Below are the code and all the weights of a small trained network. Each question names an input and a class and asks about switching units off, where a switched-off unit gives its printed mean instead of its output.

import numpy as np


def w(rows, s, z=0):
    codes = np.array(rows[::2]) - 128.0
    scale = np.full(codes.shape[1], s)
    scale[-1] = z or s
    return codes * scale


def f(y):
    return y / 2 * (1 + np.tanh(0.7978845608 * (y + 0.044715 * y**3)))


def log_softmax(a):
    a = a - a.max(-1, keepdims=True)
    return a - np.log(np.exp(a).sum(-1, keepdims=True))


def net(x, mask):
    res = np.array(x, float).reshape(1, 8) / 4 @ E
    y = f(res @ A[0][:, :-1].T + A[0][:, -1])
    res = res + np.where(mask, y, B[0][:, -1]) @ B[0][:, :-1]
    return log_softmax(res[-1] @ U[:, :-1].T + U[:, -1])


A, B = {}, {}
E = w([
[136,134,126,131,126,124,118],'x0',
[133,12,147,212,13,99,122],'x1',
[124,134,129,146,134,126,134],'x2',
[114,178,66,76,86,20,197],'x3',
[133,113,127,117,138,121,125],'x4',
[134,110,138,111,139,120,132],'x5',
[126,132,133,129,124,130,131],'x6',
[1,135,191,98,139,79,36],'x7',
],0.0096)
A[0] = w([
[75,88,123,133,28,26,125,130],'n1',
[79,236,81,69,159,17,184,163],'n2',
[154,125,95,135,116,99,150,130],'n3',
[169,95,132,173,104,164,91,184],'n4',
[192,130,80,115,84,102,230,141],'n5',
[125,118,116,146,81,81,138,100],'n6',
[146,168,144,125,212,244,116,246],'n7',
[44,118,164,147,165,147,19,134],'n8',
[198,131,88,118,173,184,96,214],'n9',
[208,119,93,138,119,108,178,164],'n10',
[149,132,110,139,130,165,187,197],'n11',
[54,141,191,117,172,120,61,205],'n12',
[197,104,80,137,134,169,202,254],'n13',
[124,45,159,182,104,192,92,112],'n14',
[164,112,99,145,95,148,118,141],'n15',
[209,72,118,156,153,192,162,185],'n16',
[130,15,145,209,14,90,117,177],'n17',
[129,182,54,49,117,88,206,175],'n18',
[186,146,93,169,121,88,149,117],'n19',
[80,97,61,138,35,5,169,108],'n20',
],0.011,0.0063)
B[0] = w([
[42,134,144,137,138,31,160,207],'n1',
[83,253,113,86,78,155,68,239],'n2',
[154,129,129,114,123,114,151,148],'n3',
[109,110,126,147,123,191,152,182],'n4',
[225,105,108,95,106,95,164,196],'n5',
[124,114,147,119,124,87,148,152],'n6',
[185,97,187,220,224,124,108,220],'n7',
[134,30,82,63,167,109,74,214],'n8',
[135,130,121,209,180,126,119,186],'n9',
[189,120,126,119,88,139,157,182],'n10',
[149,154,101,159,142,128,163,171],'n11',
[135,91,179,38,167,171,68,220],'n12',
[184,161,103,184,132,157,188,213],'n13',
[87,94,55,153,73,168,109,198],'n14',
[131,122,149,127,104,161,155,153],'n15',
[115,168,189,197,85,185,167,201],'n16',
[69,34,102,150,34,162,161,249],'n17',
[192,170,62,103,136,126,124,212],'n18',
[164,123,126,100,113,120,164,157],'n19',
[116,139,199,93,150,17,188,209],'n20',
],0.027,0.017)
U = w([
[164,165,155,253,216,174,145,162],'0',
[200,233,40,159,134,129,141,145],'1',
[111,111,89,240,90,200,177,92],'2',
[171,119,119,127,90,79,235,135],'3',
[133,109,155,136,217,156,60,248],'4',
[74,225,87,71,137,134,76,119],'5',
[56,53,83,131,114,169,101,46],'6',
[60,133,171,142,135,13,132,78],'7',
],0.0082,0.0018)

Each question gives the input, the list of numbers given to net, and the class t.
The units are the neurons (one row each of A and B). Each row of codes is followed by its name. A weight is (code - 128) times the scale printed after its matrix; where a second scale follows, it is the last column's (A, B and U).
mask holds one flag per neuron, in row order. A switched-off neuron (its flag False) gives its mean, the last column of its row in B, instead of its output. The means were averaged over made-up inputs and are rounded, as every weight is.
A unit's drop is (log p(t) with every unit on - log p(t) with that unit switched off) / (log p(t) with every unit on - log p(t) with every unit switched off).
The circuit of an input: a set's keep is (log p(t) with only the set's units on - log p(t) with every unit switched off) / (log p(t) with every unit on - log p(t) with every unit switched off). Starting from the 12 units with the biggest drops (on a tie, the unit counted first), units are removed one at a time, each time the one whose removal leaves the highest keep (on an exact tie, the one counted first), for as long as the keep stays at least 0.8.
units of the circuit, in order: the units of the circuit, biggest drop first
k most important neurons: the k neurons with the biggest drops, biggest first
drop of u: that unit's drop, to one decimal
input [-2,-1,-7,5,0,-1,8,8], class 5: units of the circuit, in order	(n2)
input [1,-4,8,0,1,2,-8,7], class 4: 2 most important neurons	(n12 n8)
input [5,0,1,-8,3,-1,-7,8], class 4: 3 most important neurons	(n12 n17 n7)
input [8,-4,-2,5,6,1,-2,1], class 5: 2 most important neurons	(n2 n13)
input [4,6,5,1,5,6,-2,6], class 7: 2 most important neurons	(n1 n20)
input [8,0,1,5,5,-8,-8,-3], class 1: 3 most important neurons	(n17 n18 n2)
input [6,0,-7,8,2,-6,0,-2], class 1: 3 most important neurons	(n2 n18 n17)
input [-2,5,-2,5,-3,-8,5,1], class 7: 2 most important neurons	(n1 n20)
input [-6,5,1,7,5,-5,8,2], class 7: drop of n1	0.2
input [-6,-8,2,2,-7,5,7,4], class 5: drop of n2	2.0
input [-8,3,0,3,0,-6,-1,6], class 7: drop of n15	0.0
